(in the rows, 128 means zero)
Facts:
k401 Λ k530; k183 Λ k254; k847 Λ k120; k267 Λ k176; k868 Λ k684
k743 Λ k79; k14 Λ k176; k381 Λ k35; k90 Λ k987; k408 Λ k684
k216 Λ k340; k608 Λ k763; k278 Λ k745; k987 Λ k497; k143 Λ k857
k774 Λ k631; k503 Λ k857; k120 Λ k530; k997 Λ k79; k754 Λ k351
k365 Λ k857; k880 Λ k105; k35 Λ k128; k720 Λ k176; k994 Λ k684
k581 Λ k254; k4 Λ k275; k690 Λ k359; k111 Λ k631; k125 Λ k994
k78 Λ k994; k275 Λ k732; k248 Λ k452; k219 Λ k761; k482 Λ k359
k359 Λ k608; k9 Λ k120; k661 Λ k962; k442 Λ k774; k537 Λ k761
k705 Λ k684; k961 Λ k761; k418 Λ k715; k911 Λ k987; k56 Λ k719
k592 Λ k745; k294 Λ k366; k580 Λ k120; k368 Λ k275; k443 Λ k719
k194 Λ k987; k918 Λ k35; k124 Λ k183; k594 Λ k275; k280 Λ k738
k351 Λ k530; k874 Λ k684; k998 Λ k105; k649 Λ k738; k877 Λ k608
k737 Λ k267; k529 Λ k351; k309 Λ k694; k812 Λ k857; k390 Λ k366
k221 Λ k631; k558 Λ k608; k838 Λ k694; k773 Λ k275; k43 Λ k822
k851 Λ k774; k399 Λ k962; k769 Λ k719; k446 Λ k970; k761 Λ k128
k13 Λ k530; k81 Λ k366; k708 Λ k79; k535 Λ k763; k738 Λ k267
k698 Λ k719; k451 Λ k79; k314 Λ k761; k863 Λ k359; k348 Λ k732
k923 Λ k738; k306 Λ k874; k42 Λ k994; k942 Λ k530; k879 Λ k254
k342 Λ k100; k815 Λ k719; k915 Λ k35; k315 Λ k962; k149 Λ k79
k72 Λ k962; k161 Λ k970; k50 Λ k359; k511 Λ k254; k338 Λ k745
k745 Λ k176; k584 Λ k105; k105 Λ k254; k156 Λ k120; k829 Λ k763
k781 Λ k176; k786 Λ k530; k791 Λ k732; k787 Λ k738; k922 Λ k745
k307 Λ k874; k179 Λ k732; k15 Λ k763; k682 Λ k176; k328 Λ k497
k246 Λ k128; k770 Λ k267; k6 Λ k745; k948 Λ k874; k100 Λ k631
k89 Λ k684; k593 Λ k530; k583 Λ k351; k631 Λ k732; k289 Λ k351
k340 Λ k176; k516 Λ k351; k715 Λ k694; k34 Λ k120; k962 Λ k128
k937 Λ k254; k22 Λ k452; k936 Λ k684; k970 Λ k732; k341 Λ k275
k79 Λ k763; k47 Λ k254; k455 Λ k745; k320 Λ k79; k366 Λ k684
k243 Λ k254; k968 Λ k694; k499 Λ k183; k410 Λ k994; k151 Λ k822
k666 Λ k719; k722 Λ k183; k58 Λ k987; k352 Λ k608; k857 Λ k684
k871 Λ k694; k719 Λ k732; k292 Λ k267; k14 Θ k58; k125 Θ k446
k78 Θ k583; k661 Θ k58; k537 Θ k922; k56 Θ k315; k56 Θ k79
k294 Θ k773; k294 Θ k761; k294 Θ k58; k452 Θ k690; k452 Θ k58
k594 Θ k769; k998 Θ k769; k649 Θ k366; k737 Θ k719; k309 Θ k874
k558 Θ k315; k558 Θ k690; k558 Θ k584; k769 Θ k690; k769 Θ k58
k446 Θ k58; k535 Θ k690; k738 Θ k58; k698 Θ k786; k698 Θ k58
k451 Θ k761; k42 Θ k918; k879 Θ k516; k315 Θ k769; k511 Θ k879
k338 Θ k47; k781 Θ k351; k781 Θ k682; k791 Θ k530; k15 Θ k58
k682 Θ k937; k682 Θ k690; k100 Θ k584; k100 Θ k558; k100 Θ k58
k89 Θ k937; k89 Θ k511; k583 Θ k761; k516 Θ k58; k516 Θ k682
k34 Θ k58; k937 Θ k58; k970 Θ k401; k47 Θ k937; k47 Θ k584
k455 Θ k516; k243 Θ k786; k499 Θ k879; k497 Θ k14; k719 Θ k769
k719 Θ k58; k381 π k128; k732 π k341; k608 π k738; k143 π k408
k774 π k593; k503 π k90; k997 π k592; k754 π k22; k35 π k968
k219 π k791; k482 π k781; k359 π k221; k961 π k503; k592 π k390
k580 π k584; k368 π k219; k443 π k351; k194 π k838; k280 π k763
k351 π k292; k737 π k705; k309 π k443; k812 π k348; k221 π k511
k838 π k497; k13 π k719; k708 π k278; k535 π k89; k128 π k682
k306 π k149; k879 π k694; k149 π k997; k50 π k594; k745 π k708
k584 π k535; k156 π k352; k781 π k328; k786 π k143; k791 π k743
k787 π k769; k307 π k124; k179 π k787; k682 π k79; k246 π k72
k89 π k368; k593 π k13; k631 π k306; k22 π k410; k936 π k847
k341 π k359; k243 π k998; k968 π k851; k410 π k529; k666 π k754
k352 π k631; k719 π k194; k292 π k482

Known rows:
k278: [133 121 135 121 107 137 137 124 132 109 129 111  90 150 135 126 125 121
 122 141 140 109 142 135 126 121 139 101 128 127 122]
k745: [141 135 150 136 132 119 117 117 115 133 130 125  86 138  83 138 100 135
 136 109 138 118 131 138 152 142 144 144 143 127 113]
k6: [125 128 144 126 118 126 127 122 128 118 128 120 103 139 109 129 114 132
 132 125 143 119 139 139 126 132 136 116 130 133 120]
k455: [128 115 149 127 134 129 126 114 128 102  93 136 140  85 173 111 108 126
 131 133 151 120 130 123 192 101 145 130 199 136 115]
k275: [133 118 107 124 113 131 115 125 122 154 118 118 110 125 124 144 106 139
 119 129 107 134 120 122 120 139 134 132  93 123 134]
k738: [152 122 125 120 136 153 191 128 130 106 129 129 166 150 202 131 160  92
 113 123 103 118 113 100 172 108  99 160 166 111 123]
k608: [131 137 120 145 146 131 162 111 117 132 146 125  97 148 104 128 105 123
 129  96 119 135 129 129 171 168 129 168 107 124 112]
k923: [117 140 118 130 131 124 144 133 128 128 147 129 148 117 113 111 147 115
 126 119 117 136 128 126  87 138 124 126 128 126 134]
k877: [117 132 122 136 142 131 135 129 130 131 131 122 119 125 118 121 121 126
 128 124 134 137 136 132 118 136 134 127 115 126 126]
k871: [119 130 127 129 123 124 132 128 129 124 135 127 122 124 123 124 128 129
 129 128 129 127 132 132 114 136 131 120 118 131 131]
k100: [123 127  99 149 141 143 116 123 138 123 106 136 138 144 194 166 135 141
 124 147 147 113 101 108 157 103 111 168 193 119 129]
k309: [ 96 141 134 138 143 110 128 117 123 140 131 132 139 121 120 132 105 136
 139 114 131 130 127 139 108 153 135 140 155 131 130]
k874: [158 129 124 129 121 130 125 131 122 133 146 121 105 130  75 123 135 123
 126 124 126 129 129 126 123 132 133 127 103 118 121]
k961: [101 151 145 139 139 131 127 116 118 141 127 124 138 153 125  94 124 143
 129  78 127 110 129 126 144 160 117 134  94 132 120]
k698: [112 114 142 116 142 132 132 128 131 147  79 134 164 133 220 159 105 137
 124 132 110 133 118 121 156 113 119 145 155 138 142]
k786: [154 139 166 125 181 113  77 156 127 158 114 161 147 101  90 130 149 131
 141 128 130 147 128 139 136  96 133 132 127 141 136]
k851: [120 130  89 148 142 137  95 140 135 118 132 124  93 135 180 128 148 133
 110 157 138  96 123 123  95 123 143  98  85 120 145]
k90: [110 133 125 127 108 156 138 123 128 121 123 102 128 164 156  93 136 129
 111 107 130 102 132 118 126 136 115 100  78 121 123]
k151: [132 128 125 130 125 128 127 126 126 129 133 122 114 128 108 129 122 128
 127 126 125 127 128 127 113 134 134 126 120 123 126]
k56: [103 134 111 127  84 132 116 125 140 155  86 114 139 175 189 157 132 143
 130 138 105 148 121 127 136 119 104 156 179 140 143]

Rows:
No name comes twice in this set of rows, the named rows included.
[147 125 137 122 117 141 113 137 130 156  76 125 130 161 186 158 126 135
 118 119  95 140 114 112 175  96 110 167 150 141 135] -> k719
[119 135 119 151 153 115 162 127 127 115 150 142  88 118 112 137 105 122
 129 112 127 158 139 139 152 156 137 166 117 153 124] -> k50
[138 131 109 149 171 139 136 123 126 151 127 113  89 130 106 133 114 109
 126 139 125 143 134 131 132 141 154 140 123 103 126] -> k359
[147 118 141 123 133 151 140 139 133 111  96 120 123 133 177 143 130 114
 108 128 125 108 119 107 137  89 127 137 159 125 126] -> k497
[109 145 138 133 127 143 135 120 123 127 123 112 132 157 134  93 133 133
 121  90 130 104 130 122 133 146 116 118  91 127 118] -> k503
[137 126 115 121 114 146 154 110 139 130 122 115 137 205 224 151 164 106
 135 167 116 120 127 131 184 121 102 142 198 104 130] -> k998
[160 133 125 126 128 142  90 125 132 156 124 137 152 161 132  98 187 126
 143 141 126 144 129 132 212 109  98 127 120 121 123] -> k584
[194 111 179 105 200 139 129 155 118 143 141 153 137 138 108 148 135 117
 127 115 117 117 126 127 165 113 116 122  41 118 121] -> k761
[172 131 117 139 149 149 103 138 140 149 121 141 127 144 119  99 190 118
 140 144 129 175 139 132 237  96 100 144 103 129 120] -> k690

Now the same elements, written a new way:
Known rows:
k516: [117 150 108 151 146  91 111 116 193 107 140 109 142 101 139 111 145 176
 124 136 162 133 134 132 160 145 185 130 133 193  91]
k877: [182 119 128 163 124 134 119  94 114 137  96 131 117 142 124 157 143 112
 121 116 116  96 152 115 138 103 125 148 127 156 134]
k537: [155 105 133 123 111 143 122 122 122 159 121 114 129 114 126 134 118 117
 131  76 110  95 143 107 161 105 133 141  92 115 128]
k684: [139 105 130 133 130 147 126 106 130 139 116 128 130 135 136 159 134 117
 148 112 113  93 137 112 146 127 135 160 123 136 147]
k359: [184 120 127 165 122 132 118  95 112 141  96 132 115 142 124 157 141 110
 116 117 116  95 152 115 137 102 125 147 127 155 134]
k838: [126  87 153 138 122 160 114 127 135 137 104 128 124 133 134 145 149 114
 123 133 128  89 151 107 178  93 128 146 115 151 142]
k584: [138 160 128 140 183  91 145 131 182  51  62 142 126 136 129 164  95 155
 118 140 211 118 135  42 186 145 186 113 202 153 196]
k289: [136 116 125 138 130 150 116  89 137 116  96 124 153 132 126 142 163 133
 159 104 135  91 154 115 146 100 139 139 110 137 131]
k937: [120 152 112 161 155  95 100 127 173 119 141 125 113  99 156 115 127 164
 114 161 162 135 119 120 148 172 203 134 151 190 117]
k307: [139 121 122 130 119 146 127 104 141 135 111 140 135 160 140 157 121 120
 166 122 101  75 118 118 150 139 126 167 134 132 138]
k128: [148 113 136 136 126 147 113 110 119 145 110 128 125 119 137 143 127 119
 139 100 121  91 138 104 148 115 143 144 109 124 142]
k267: [145 119 136 137 152 147 131 121 105 121  96 127 130 121 141 142 132 130
 140 125 111  92 155 117 161 119 129 160 111 124 136]
k47: [145 139 125 135 155  99 138 140 178 132 152 112 136 104 131 127 129 142
 101 114 143 107 122 118 165 143 158 126 144 158  87]
k581: [146 112 132 139 130 147 119 104 125 133 107 128 132 127 134 147 139 123
 143 107 119  94 144 110 147 114 137 147 114 132 139]
k594: [157 100 143 139 177 110 147 143 183 115 180 102 148  87 133 139 147 140
  71  91 130 138 125 111 164 147 144 110 151 164  91]
k161: [158  95 147 150 138 158 112  99 130 110 117 134 141 126 147 149 142 134
 131 100 103 112 133 105 147 125 125 135 123 137 143]
k781: [164 142 109 124 170  90 175 133 149 109 152 105 151  84 120 146 121 147
 114  77 112 130 146 130 159 141 137 142 124 126  81]
k497: [110  73 130 134 128 120 117 168 172 144 159  86 118  99 127 115 145 135
  77 141 138 158 160 127 198 125 162 136 115 202 113]
k34: [130 132  89 138 134  98 114 133 190 112 154  91 151 112 125  95 146 170
 120 124 143 150 140 141 171 147 177 118 122 186  80]
k482: [203 130 112 172 127 120 127  81 103 131  96 135 113 137 116 171 142 110
 121 104 112 113 159 119 119 106 128 148 131 155 134]

Rows:
No name comes twice in this set of rows, the named rows included.
[129 140 103 149 158  97 116 148 158 112 140 108 121 104 149 102 124 168
 110 162 135 148 137 136 171 170 184 140 134 183 102] -> k14
[147  82 169 152 129 172  97 114 144 123 109 133 138 145 154 132 144 131
 116 126 108  86 127 104 173 110 111 134 123 152 137] -> k443
[159  85  43  97 131 136 134 188 157 146 190  76 141 163 106  91 139 111
 118 135  93 163 124 141 168 199 173 100 153 159  97] -> k294
[118 141 151 150 152 130 108 107 169 124 106 136 134 121 146 136 154 141
 130 143 170  66 126 104 156 114 158 134 143 161 119] -> k351
[149  95 111 154 122 109 104 135 178 107 168  96 142 107 146  99 118 181
  96 110  92 188 132 140 180 163 153 131 108 194  96] -> k698
[193 155 134 146 169  81 166 141 181 139 151 117 132 117 111 151 139 115
  65 104 148  77 122 113 161 120 128 113 173 159  59] -> k558
[134  97 144 138 124 155 116 117 130 136 105 128 127 131 134 146 145 117
 132 123 125  91 148 108 166 102 131 145 115 144 141] -> k194
[130 127 106 109 135  91 133 154 192 102 105  66 153 153  99 132  75 165
 107  88 120 182 140 111 202 163 136 161 126 200 150] -> k89
[145 162 141 134 174  99 134 144 172 146 151 133 119  87 141 135 123 124
  95 118 176  73 101  90 149 146 180 108 165 135  98] -> k315
[156 125 102 124 115 130 136 105 159  37  27 126 164 186 106 144 102 162
 171  98 151 122 168  67 209  98 131 121 136 127 190] -> k580
[162 131 148 153 180 119 142 112 138 139 125 133 115 104 128 175 160  99
  94 123 166  80 138  92 126 119 155 128 170 151 130] -> k79

Now the same elements, written a new way:
Known rows:
k874: [119 155 118 122  95 124 124 124 134 143 100 119 125 130]
k359: [127 109 115 143 150  90 154 133 123 142  89 154 126 116]
k35: [114 115 124 129 140 114 124 126 118 145  87 149 126 130]
k179: [113 115 118 137 138 117 122 113  98 137 133 155 126 127]
k410: [117 118 119 119 156 121 118 112 117 139  55 144 125 131]
k149: [155 110 125 138 133  70 115  90  77 131 102 134 122 217]
k307: [129 125 119 118 149 121 109 130 114 162  96 159 130 144]
k997: [146 114 130 141 129  75 127 117  75 151 107 144 127 200]
k666: [109  99 114 127 128 111 122 110 105 123 131 148 130 122]
k42: [115 158 112 122 144 136 124 142 124 127 125 124 118 153]
k216: [137 129 117 127 117 127  94 124 176 133 159 121 116 148]
k879: [148 119 159 140 150 156 149  99 105 134 116 152 133 105]
k89: [110 112 185 127 253 149 125 108 163 126 121 153 159 115]
k649: [127 125 134 135 119 133  99 165 178 146 177 116 112 167]
k631: [120 104 139 135 101  90 117 100  44 124 120 131 130 192]
k306: [130 130 140 136 129  97 112  96  40 144  64 135 120 222]
k314: [131 148 116 121 114 124 119 146 134 145 148 129 127 147]
k822: [116 144 118 127 108 122 129 139 136 129 131 117 125 135]
k781: [123  61 160 121 152 159 179 148 130  97  73 117 132 102]
k738: [150 115 177 139 147 171 138 143 144 106 168  95 126 113]

Rows:
No name comes twice in this set of rows, the named rows included.
[128  92 113 141 141 135 123 138 135 159  90 161 103  98] -> k292
[146  99 171 147 180 162 134 127 126 126 140 138 123 120] -> k737
[136 119 126 150 141  79 143 111  82 139  96 147 120 169] -> k352
[136 107 145 139 120 105  99 121 108 162 122 139 121 192] -> k592

